Rows, each followed by one of two labels for a hidden trait (new trait and labels in each part):
[  6   6   1  20 -12  14 -12   0   9  -7  -5  14   6   0  -9   3   0   0
   5   0   1  -2   2 -18 -35   2   5   7   7 -12 -14   6] : N
[  2 -21  19  -3  23  -2  -2   1  -7 -10  19 -27 -18  -5 -20   5 -37  29
  32 -22   3 -26  -1  14 -57  16  -8   7 -14  -1  -5  34] : D
[ -7  -4  -9 -16  12   3 -13   7  24   1 -30  22   9 -14  13  11   3 -48
  28  -1  12  -1 -23   4  18  21  -6  11  16  28 -27   2] : N
[ -2   8 -14  10 -13  23 -27   3 -15  -3  -5 -27  16   8  -1 -29 -30 -33
 -10  31   6   7  18  -5  -3 -13   5  -5 -18 -24  21  29] : D
[ -2  10  -8  27 -23  15 -17  -7  -8   5  -3 -29  14   8   7 -31 -26 -26
  -6  25  -8 -16  13 -10   2 -16  28   1  -3 -25  30  30] : N
[ -1  -1 -11  21  -8   2  -8 -14  14  -5  10   2  -1  -7   4  -5   7   1
   8   3   0   7 -26  -8 -33  11  16  14 -13   7 -17   0] : N
[ -2  -2   2   2  -6   9  -7   5   2  -4   4   4   0  -2  -6  -7   2  11
   0   4   0   3   1  -7 -17  -2   7   0   0 -12  -6   3] : N
[  3   5   3   7  -4   6  -8   5   6  -4   0   9   4   1  -5   0  -1   0
   0   0   0   2  -5 -10 -42   0   4   6   3  -6  -5   2] : N
[  6   2   6 -18 -27  21   2 -19  -5 -14 -13   3  -1 -18  39  -7 -30   9
  -6  27  -9  48   6  14  -4  -1  35  22 -12 -19 -15  -8] : N
[ -6  -8   2   0  -6  11 -17   2  -6  -8  14  -2  -5  -8   3 -16  -1  26
  -1   8   1  15   4  -3  -4  -8  11  -2  -5 -19 -19   6] : D
[ -4  -6 -20  27   9   5 -21 -17 -13  -8  26 -23   0   3 -21 -12  15  14
  -6  10   3   8 -23 -10 -40  22  -6   6 -27   4   0   9] : D
[  6   4   3   7  -1   3   7   5   5   2 -11   5   6   4  -7   7   5 -13
   2  -4   0  -7  -9  -8 -14   4  -6  -2   5   4   6  -9] : D
[ -1   2  10  45  -6   7   8   0  35   7 -11   1  -5   5  -2 -12 -22 -24
  35  -7 -10 -44 -20 -22 -11 -11  26   9  30  -3   2  16] : N
[  1   2 -13  -6 -18  12  -8 -31  10  -8  11  -2  -2 -20  32 -13  -3  14
  -1  17  -8  32 -25  14  -8   4  36  29 -26  -7 -28   3] : N
[ -9 -15   1  32  -7   3  -4 -18  28   1  16   0 -16 -12   5 -15   2  15
  28  -6  -6 -17 -25  -1 -11  -1  29  12   6   5 -34   5] : N

Part 2:
[ 1  2  3  0 -7  3  2 -1 -4  1 -1 31 -1  0  0  0  1 -1  1 -2  0 -1  3 -4
 -2 -4  3  0 -9 -1 -1 -1 13 -3  2  3 -5 -3 -1 -2  3] : W
[  4   4  -5   6  14  -3   9   6  11  -9   7  34   0  -8   3  -7  15  -1
  -7   7   1  -4 -20   7  -2  -4   4  -1  -5  -1  10  -3  12  -3  -1   2
  19  -8  -3   1  12] : W
[  5  -3   8   8   3  -1  -5 -11 -17   0   5  39  -2  13  -1  -2  22  -2
  -1 -11  -5   6   4  -3  -5  -4   5   0  12 -10  -9  -4  16  -6  -3   4
 -13  -7  -4 -12   7] : W
[  2  -3   7  -1 -10   3   2  -1  -1   1   0  35  -3  -1   1  -3   3   0
   0  -2   2   1   3  -4  -3  -4  -1   1   5   3   0  -3  15  -2   1   1
 -17  -4   0  -7   3] : W
[ -1   2   5   0 -10   4  -2  -1  -2   2  -1  37   1  12   1  -3   5  -1
   1   2   1   3  -3  -1  -6  -4   0   0  10   3   1  -3  13  -3   1   0
  -8  -3  -2  -4   4] : Q
[  1   1   6   0 -10  -1   6   0  -9   0  -5  34  -3   4   2   0   3  -1
  -6  -2   1   3  -3  -2  -5  -5   0   0   4   1   1  -3  13  -4   2   1
 -19  -4  -1 -11  -4] : Q
[  4   0   5   0  -4  -1  -1   0  -1  -1  -2  34  -2   0   0   2   5   0
   0   1   0   3  -3  -2  -2  -5   0   1  -2   2   1  -1  13  -3   1   0
 -14  -3  -2  -7   5] : W
[  1  -2   2   0  13   0  -2  -2   9   1   3  27   1   2   0   3   2   1
  -1   1  -1   0   4   2   0  -4  -3   0   5 -10  -3   0  11  -3   0  -2
   0   1   0   0  -1] : Q
[ -5   4   0   1  11  15   0  -1   0   2   1  29  11  12   2   3   7  -1
   3  -3  -5  -2  -2   3  -9  -6   7  -1 -17 -16 -10  10   9  -4   2   4
  -7  -2   4  -4  13] : W
[ -1  -1   5   1  -8   3   3  -3  -2   0   0  30  -2   0   1   0  -1   0
   0   3  -1   2   3  -5  -7  -5   1   1   4   3  -2  -2  14  -3   1   2
 -11  -3  -1  -6   3] : W
[ -3   0  -2   1 -19  11 -19  -6 -12   6  15  32  -7  -1  -2   4  -6   7
  25  -5   4  -2  29 -23  -9  -6  -6   0 -13   6  -1  -7  20   1   1   0
 -16  -5   2   1  14] : W
[  0   3   6   0 -13   5   5  -1  -3   2   0  39  -4   9   0  -1   4   1
   0   4   3   2   6  -2  -3  -4   0  -1   5   0  -1  -2  14  -1   1   2
 -12  -3  -3  -8  -4] : Q
[  1   0   4   2  -4   1  -3  -2  -1   0  -1  33  -2   2   0   1   2   0
   2   1  -1   3   0  -2  -4  -5  -2   0 -11   4  -2  -2  15  -3   2  -1
 -20  -3   0  -6   1] : W
[  1  -3  19  -9 -15   5   0   1  -6   6   4  41  -3  -8   2  -6   4  -1
  -6  -4  -3   1   8   8 -12  -3   7  -9 -18 -15  -6  -4  16  -4  -9   7
  19  -3  -6  -1  -3] : W
